Here is a tiny trained network, its code and every weight. The questions are about switching its units off for an input and a class, where a switched-off unit gives its printed mean instead of its output.

import numpy as np


def w(rows, s, z=0):
    codes = np.array(rows[::2]) - 128.0
    scale = np.full(codes.shape[1], s)
    scale[-1] = z or s
    return codes * scale


def norm(h):
    return h / np.sqrt((h * h).mean(-1, keepdims=True) + 1e-5)


def f(y):
    return np.maximum(y, 0)


def log_softmax(a):
    a = a - a.max(-1, keepdims=True)
    return a - np.log(np.exp(a).sum(-1, keepdims=True))


def net(x, mask):
    res = np.array(x, float).reshape(1, 7) / 4 @ E
    u = 0
    for l in range(2):
        y = f(norm(res) @ A[l][:, :-1].T + A[l][:, -1])
        res = res + np.where(mask[u : u + 6], y, B[l][:, -1]) @ B[l][:, :-1]
        u += 6
    return log_softmax(norm(res)[-1] @ U[:, :-1].T + U[:, -1])


A, B = {}, {}
E = w([
[163,180,40,77,88,66,200,189,88],'x0',
[86,151,118,95,96,134,157,103,47],'x1',
[58,121,110,230,242,127,153,188,84],'x2',
[86,159,24,119,133,128,60,148,253],'x3',
[77,233,106,179,165,201,62,87,110],'x4',
[186,177,164,108,165,54,98,54,116],'x5',
[71,189,165,42,194,214,132,83,99],'x6',
],0.0068)
A[0] = w([
[141,70,158,68,193,159,133,17,86,55],'L0N0',
[22,41,147,196,85,79,117,24,122,100],'L0N1',
[137,105,176,37,78,77,95,155,150,65],'L0N2',
[218,173,253,47,137,91,123,97,50,250],'L0N3',
[175,87,163,249,130,142,106,112,246,251],'L0N4',
[137,99,142,3,100,68,165,124,71,123],'L0N5',
],0.0068,0.0026)
B[0] = w([
[103,158,92,193,132,57,157,95,148,186],'L0N0',
[138,204,152,131,82,100,184,147,139,177],'L0N1',
[199,48,127,56,157,120,60,191,198,186],'L0N2',
[203,165,105,180,118,120,219,89,110,254],'L0N3',
[62,182,140,106,118,98,60,1,74,247],'L0N4',
[161,46,143,99,212,184,154,123,107,218],'L0N5',
],0.009,0.0059)
A[1] = w([
[162,159,146,189,180,91,178,104,162,153],'L1N0',
[155,116,97,54,97,117,212,122,139,28],'L1N1',
[87,144,77,136,102,1,148,151,169,99],'L1N2',
[86,107,106,222,213,149,144,182,97,138],'L1N3',
[54,179,82,145,99,196,104,157,158,5],'L1N4',
[140,160,157,121,159,131,42,104,94,29],'L1N5',
],0.0086,0.0028)
B[1] = w([
[117,153,189,195,15,109,178,186,105,253],'L1N0',
[142,60,57,92,143,101,142,104,90,227],'L1N1',
[128,141,180,142,49,17,177,97,131,227],'L1N2',
[113,255,108,156,162,121,59,210,86,250],'L1N3',
[109,200,141,88,129,120,188,104,215,220],'L1N4',
[97,115,67,213,96,164,105,160,136,194],'L1N5',
],0.0079,0.0049)
U = w([
[225,36,51,31,119,169,154,93,139,117],'0',
[142,139,111,148,89,85,225,21,98,254],'1',
[77,131,95,120,193,192,114,196,103,5],'2',
[86,98,101,144,123,178,2,87,211,118],'3',
],0.0091,0.003)

Each question gives the input, the list of numbers given to net, and the class t.
The units are the neurons (one row each of A and B). Each row of codes is followed by its name. A weight is (code - 128) times the scale printed after its matrix; where a second scale follows, it is the last column's (A, B and U).
mask holds one flag per neuron, layer by layer. A switched-off neuron (its flag False) gives its mean, the last column of its row in B, instead of its output. The means were averaged over made-up inputs and are rounded, as every weight is.
A unit's drop is (log p(t) with every unit on - log p(t) with that unit switched off) / (log p(t) with every unit on - log p(t) with every unit switched off).
The circuit of an input: a set's keep is (log p(t) with only the set's units on - log p(t) with every unit switched off) / (log p(t) with every unit on - log p(t) with every unit switched off). Starting from all 12 units, units are removed one at a time, each time the one whose removal leaves the highest keep (on an exact tie, the one counted first), for as long as the keep stays at least 0.8.
circuit, biggest first: the units of the circuit, biggest drop first
k most important neurons: the k neurons with the biggest drops, biggest first
top k neurons in layer l: the k neurons of layer l with the biggest drops, biggest first
drop of u: that unit's drop, to one decimal
input [-1,4,3,2,2,2,1], class 2: circuit, biggest first	[L0N3; L0N4]
input [3,8,-2,-7,-4,1,0], class 0: circuit, biggest first	[L0N5; L0N4]
input [-3,6,-8,-7,-6,-5,-5], class 0: circuit, biggest first	[L0N2; L0N5]
input [-5,6,-3,-3,-7,-1,-3], class 0: circuit, biggest first	[L0N2]
input [-1,3,-8,5,-1,3,-8], class 0: top 2 neurons in layer 0	[L0N2; L0N0]
input [1,-3,2,4,-5,-4,3], class 3: 2 most important neurons	[L0N3; L0N1]
input [-4,6,4,-3,-8,-4,1], class 2: circuit, biggest first	[L0N4; L1N3]
input [1,8,0,2,-4,-4,6], class 2: top 2 neurons in layer 1	[L1N2; L1N4]
input [-3,-3,5,-7,2,-5,-8], class 3: top 3 neurons in layer 0	[L0N3; L0N0; L0N4]
input [-7,7,7,-4,-5,-3,0], class 2: top 4 neurons in layer 1	[L1N3; L1N2; L1N4; L1N1]
input [-2,1,6,-1,-4,-1,0], class 2: 3 most important neurons	[L1N3; L0N3; L0N0]
input [-5,4,6,-4,-3,-7,3], class 2: top 2 neurons in layer 1	[L1N3; L1N2]
input [8,1,2,-3,-2,-5,6], class 0: top 2 neurons in layer 1	[L1N1; L1N0]
input [-3,1,-8,3,-7,6,5], class 0: circuit, biggest first	[L0N2]
input [0,3,-6,-3,0,-4,-8], class 0: drop of L0N2	0.1
input [2,2,-8,-6,-6,3,-2], class 0: drop of L0N5	0.2
input [6,-8,-3,1,-6,4,-2], class 0: drop of L0N5	0.2
